Below is a small trained network, with its code and all its weights. Each question gives an input and a target symbol and asks what happens when units are switched off, that is, made to give their printed mean instead of their output.

import numpy as np


def w(rows, s, z=0):
    codes = np.array(rows[::2]) - 128.0
    scale = np.full(codes.shape[1], s)
    scale[-1] = z or s
    return codes * scale


def f(y):
    return y / 2 * (1 + np.tanh(0.7978845608 * (y + 0.044715 * y**3)))


def softmax(a):
    e = np.exp(a - a.max(-1, keepdims=True))
    return e / e.sum(-1, keepdims=True)


def log_softmax(a):
    a = a - a.max(-1, keepdims=True)
    return a - np.log(np.exp(a).sum(-1, keepdims=True))


def net(x, mask):
    ids = ['ΔΘΛΞΠΣΨαγεζημτφ'.index(c) for c in x.split()]
    T = len(ids)
    res = E[ids] + P[:T]
    r = res
    for j in range(2):
        rows = slice(4 * j, 4 * j + 4)
        q, k, v = (r @ M[0][rows].T for M in (Q, K, V))
        z = softmax(np.where(np.tri(T) > 0, q @ k.T / 4**0.5, -1e9)) @ v
        o = O[0][rows]
        res = res + np.where(mask[j], z, o[:, -1]) @ o[:, :-1]
    y = f(res @ A[0][:, :-1].T + A[0][:, -1])
    res = res + np.where(mask[2:26], y, B[0][:, -1]) @ B[0][:, :-1]
    return log_softmax(res[-1] @ U[:, :-1].T + U[:, -1])


Q, K, V, O, A, B = {}, {}, {}, {}, {}, {}
E = w([
[141,43,159],'Δ',
[83,163,200],'Θ',
[158,231,38],'Λ',
[191,126,19],'Ξ',
[51,127,129],'Π',
[146,84,202],'Σ',
[242,40,168],'Ψ',
[153,117,116],'α',
[85,100,203],'γ',
[198,9,58],'ε',
[68,137,218],'ζ',
[104,109,64],'η',
[196,2,128],'μ',
[210,225,221],'τ',
[183,120,214],'φ',
],0.015)
P = w([
[134,182,138],'0',
[108,63,104],'1',
[207,122,8],'2',
[100,190,149],'3',
[115,67,124],'4',
[234,127,53],'5',
[93,183,140],'6',
[120,70,130],'7',
[206,131,28],'8',
[122,189,166],'9',
],0.013)
Q[0] = w([
[81,84,123],'h0',
[170,147,104],'h0',
[164,55,152],'h0',
[204,72,71],'h0',
[96,117,67],'h1',
[144,246,157],'h1',
[52,141,141],'h1',
[5,84,140],'h1',
],0.011)
K[0] = w([
[144,113,70],'h0',
[22,249,137],'h0',
[95,125,147],'h0',
[172,94,167],'h0',
[135,182,71],'h1',
[95,132,51],'h1',
[104,129,146],'h1',
[84,125,120],'h1',
],0.011)
V[0] = w([
[71,40,119],'h0',
[146,130,157],'h0',
[72,221,66],'h0',
[152,92,200],'h0',
[2,182,148],'h1',
[102,225,59],'h1',
[150,159,144],'h1',
[72,199,98],'h1',
],0.0099)
O[0] = w([
[2,32,55,107],'h0',
[58,179,138,152],'h0',
[3,161,108,45],'h0',
[87,124,217,183],'h0',
[162,163,206,2],'h1',
[105,54,116,62],'h1',
[82,195,139,142],'h1',
[109,138,108,50],'h1',
],0.0053,0.0086)
A[0] = w([
[110,82,222,134],'n0',
[27,119,150,90],'n1',
[19,120,122,133],'n2',
[43,182,122,160],'n3',
[118,82,165,68],'n4',
[185,57,112,175],'n5',
[121,78,151,166],'n6',
[125,105,46,117],'n7',
[118,67,133,28],'n8',
[132,117,72,97],'n9',
[122,92,73,62],'n10',
[69,111,118,184],'n11',
[182,192,111,95],'n12',
[122,167,246,223],'n13',
[41,91,203,108],'n14',
[73,212,129,2],'n15',
[104,61,184,90],'n16',
[85,227,91,81],'n17',
[185,103,86,102],'n18',
[147,97,182,82],'n19',
[200,154,49,117],'n20',
[210,134,95,122],'n21',
[186,161,87,244],'n22',
[128,74,186,93],'n23',
],0.013,0.0054)
B[0] = w([
[63,181,88,179],'n0',
[128,197,130,134],'n1',
[120,130,89,133],'n2',
[225,231,162,141],'n3',
[137,225,173,141],'n4',
[164,120,173,251],'n5',
[183,182,81,169],'n6',
[116,92,170,167],'n7',
[98,74,246,146],'n8',
[16,140,254,147],'n9',
[103,140,173,152],'n10',
[235,144,99,130],'n11',
[144,107,187,179],'n12',
[57,38,101,232],'n13',
[153,239,46,148],'n14',
[172,112,236,140],'n15',
[173,234,149,159],'n16',
[165,93,183,149],'n17',
[99,113,144,200],'n18',
[120,181,229,157],'n19',
[162,196,99,204],'n20',
[117,162,62,217],'n21',
[90,74,56,226],'n22',
[129,155,143,162],'n23',
],0.0057,0.012)
U = w([
[84,178,161,90],'Δ',
[56,202,92,79],'Θ',
[105,168,24,2],'Λ',
[99,107,66,92],'Ξ',
[175,160,24,201],'Π',
[168,212,133,50],'Σ',
[199,122,82,234],'Ψ',
[124,12,28,151],'α',
[116,203,99,47],'γ',
[155,118,136,111],'ε',
[58,212,113,78],'ζ',
[21,63,113,153],'η',
[123,121,206,47],'μ',
[44,94,108,197],'τ',
[120,141,115,117],'φ',
],0.011,0.0054)

Each question gives the input, a string of symbols that net reads in full, and the target symbol t.
The units are the heads (4 rows each of Q, K, V and O) and the neurons (one row each of A and B). Each row of codes is followed by its name. A weight is (code - 128) times the scale printed after its matrix; where a second scale follows, it is the last column's (O, A, B and U).
mask holds one flag per unit, heads first, then neurons. A switched-off unit (its flag False) gives its mean, the last column of its rows in O or B, instead of its output. The means were averaged over made-up inputs and are rounded, as every weight is.
A unit's drop is (log p(t) with every unit on - log p(t) with that unit switched off) / (log p(t) with every unit on - log p(t) with every unit switched off).
The circuit of an input: a set's keep is (log p(t) with only the set's units on - log p(t) with every unit switched off) / (log p(t) with every unit on - log p(t) with every unit switched off). Starting from the 12 units with the biggest drops (on a tie, the unit counted first), units are removed one at a time, each time the one whose removal leaves the highest keep (on an exact tie, the one counted first), for as long as the keep stays at least 0.8.
units of the circuit, in order: the units of the circuit, biggest drop first
unit that matters most: the unit with the biggest drop
top k neurons: the k neurons with the biggest drops, biggest first
which heads matter: for each layer, one digit per head in row order, 1 if its drop is at least 0.15 and else 0, layers parted by /
drop of u: that unit's drop, to one decimal
input μ γ Θ μ μ Π, target α: which heads matter	10
input ε Θ τ η ε μ Θ ζ, target ζ: which heads matter	01
input α η Λ τ, target μ: top 3 neurons	(n15 n12 n17)
input μ μ α, target α: units of the circuit, in order	(n22 h0)
input Ξ τ Θ Λ μ ζ μ Θ Θ φ, target η: which heads matter	00
input μ μ α Λ, target Σ: top 2 neurons	(n3 n15)
input α Ξ η μ Θ Ψ, target α: units of the circuit, in order	(h1 n22)
input μ ζ μ μ μ τ, target Π: units of the circuit, in order	(h1 n21 n22)
input Θ φ μ Σ Θ η μ ζ α, target α: top 2 neurons	(n22 n16)
input Λ μ Ψ, target α: units of the circuit, in order	(n22 h1)
input Θ μ Δ ε μ ζ τ Σ, target Σ: which heads matter	10
input η Π Λ φ μ, target μ: which heads matter	10
input τ τ φ φ, target η: which heads matter	00
input μ ε τ, target Π: which heads matter	00
input τ ζ Θ μ Δ Ψ τ μ, target μ: unit that matters most	n8
input Θ φ Θ τ, target μ: unit that matters most	h0
input φ Θ ζ φ μ τ μ ε, target μ: drop of h0	0.2
input μ μ ζ, target α: drop of n13	-0.3
input Ψ Θ τ μ ζ μ Λ, target Σ: drop of h0	0.5
